Here is a tiny trained network, its code and every weight. The questions are about switching its units off for an input and a class, where a switched-off unit gives its printed mean instead of its output.

import numpy as np


def w(rows, s, z=0):
    codes = np.array(rows[::2]) - 128.0
    scale = np.full(codes.shape[1], s)
    scale[-1] = z or s
    return codes * scale


def norm(h):
    return h / np.sqrt((h * h).mean(-1, keepdims=True) + 1e-5)


def f(y):
    return y / 2 * (1 + np.tanh(0.7978845608 * (y + 0.044715 * y**3)))


def log_softmax(a):
    a = a - a.max(-1, keepdims=True)
    return a - np.log(np.exp(a).sum(-1, keepdims=True))


def net(x, mask):
    res = np.array(x, float).reshape(1, 4) / 4 @ E
    u = 0
    for l in range(3):
        y = f(norm(res) @ A[l][:, :-1].T + A[l][:, -1])
        res = res + np.where(mask[u : u + 3], y, B[l][:, -1]) @ B[l][:, :-1]
        u += 3
    return log_softmax(norm(res)[-1] @ U[:, :-1].T + U[:, -1])


A, B = {}, {}
E = w([
[177,216,135,106,82],'x0',
[159,78,64,20,156],'x1',
[133,128,126,126,132],'x2',
[126,168,58,128,253],'x3',
],0.0045)
A[0] = w([
[149,116,154,111,148,110],'0.n0',
[180,253,106,128,86,1],'0.n1',
[195,177,84,157,214,55],'0.n2',
],0.007,0.0012)
B[0] = w([
[170,148,130,143,55,127],'0.n0',
[108,42,2,167,192,252],'0.n1',
[200,169,248,110,33,243],'0.n2',
],0.0071,0.0028)
A[1] = w([
[160,112,130,2,104,116],'1.n0',
[62,129,138,69,53,255],'1.n1',
[141,122,49,108,131,249],'1.n2',
],0.0083,0.0019)
B[1] = w([
[116,197,132,232,229,253],'1.n0',
[234,245,36,74,166,203],'1.n1',
[169,55,1,154,67,216],'1.n2',
],0.0071,0.0041)
A[2] = w([
[178,187,180,193,209,154],'2.n0',
[3,77,206,65,161,78],'2.n1',
[93,76,188,235,116,254],'2.n2',
],0.0064,0.0026)
B[2] = w([
[112,219,144,1,143,253],'2.n0',
[148,2,209,42,15,134],'2.n1',
[218,120,15,188,206,218],'2.n2',
],0.0072,0.0045)
U = w([
[194,125,86,139,152,251],'0',
[153,163,75,189,195,157],'1',
[162,190,149,74,70,223],'2',
[151,2,37,129,110,86],'3',
[86,136,149,127,107,40],'4',
[62,71,198,138,64,3],'5',
],0.0098,0.0044)

Each question gives the input, the list of numbers given to net, and the class t.
The units are the neurons (one row each of A and B). Each row of codes is followed by its name. A weight is (code - 128) times the scale printed after its matrix; where a second scale follows, it is the last column's (A, B and U).
mask holds one flag per neuron, layer by layer. A switched-off neuron (its flag False) gives its mean, the last column of its row in B, instead of its output. The means were averaged over made-up inputs and are rounded, as every weight is.
A unit's drop is (log p(t) with every unit on - log p(t) with that unit switched off) / (log p(t) with every unit on - log p(t) with every unit switched off).
The circuit of an input: a set's keep is (log p(t) with only the set's units on - log p(t) with every unit switched off) / (log p(t) with every unit on - log p(t) with every unit switched off). Starting from all 9 units, units are removed one at a time, each time the one whose removal leaves the highest keep (on an exact tie, the one counted first), for as long as the keep stays at least 0.8.
units of the circuit, in order: the units of the circuit, biggest drop first
most important unit: the unit with the biggest drop
k most important neurons: the k neurons with the biggest drops, biggest first
top k neurons in layer l: the k neurons of layer l with the biggest drops, biggest first
drop when u is switched off: that unit's drop, to one decimal
input [4,6,3,-3], class 1: most important unit	1.n0
input [4,5,-5,7], class 2: 3 most important neurons	(0.n2, 2.n0, 2.n2)
input [-2,1,3,-6], class 2: units of the circuit, in order	(1.n1, 2.n2)
input [5,-7,-5,8], class 2: units of the circuit, in order	(0.n2, 1.n0)
input [6,-3,-1,5], class 3: 2 most important neurons	(0.n1, 1.n0)
input [-1,4,-5,8], class 2: top 2 neurons in layer 0	(0.n2, 0.n1)
input [1,-5,-4,7], class 2: units of the circuit, in order	(0.n2, 1.n0)
input [-2,-4,-5,6], class 2: units of the circuit, in order	(0.n2, 2.n0)
input [7,4,5,1], class 3: top 2 neurons in layer 1	(1.n2, 1.n1)
input [-1,0,3,7], class 2: 2 most important neurons	(0.n2, 2.n0)
input [-2,-2,-4,-5], class 2: 2 most important neurons	(1.n1, 0.n1)
input [8,-3,2,-6], class 3: units of the circuit, in order	(0.n1, 1.n0, 2.n0)
input [-8,-2,4,0], class 3: 2 most important neurons	(1.n0, 2.n1)
input [-5,-5,-5,6], class 2: top neuron in layer 0	(0.n1)
input [-2,6,-5,-4], class 1: 3 most important neurons	(1.n0, 0.n1, 0.n2)
input [-8,1,-6,0], class 3: units of the circuit, in order	(1.n0, 1.n1)
input [2,4,1,8], class 2: units of the circuit, in order	(0.n2, 2.n2)
input [3,-1,2,5], class 2: top 2 neurons in layer 1	(1.n0, 1.n2)
input [-6,-3,-3,4], class 3: top 2 neurons in layer 2	(2.n1, 2.n2)
input [7,-5,3,-1], class 3: 2 most important neurons	(0.n1, 1.n0)
input [8,-1,0,7], class 3: most important neuron	(0.n1)
input [6,0,-4,7], class 2: top 2 neurons in layer 2	(2.n2, 2.n0)
input [4,8,-3,-6], class 1: drop when 0.n2 is switched off	0.3
input [8,-1,-2,-2], class 3: drop when 0.n1 is switched off	0.9
input [-7,0,-2,6], class 3: drop when 2.n1 is switched off	0.9
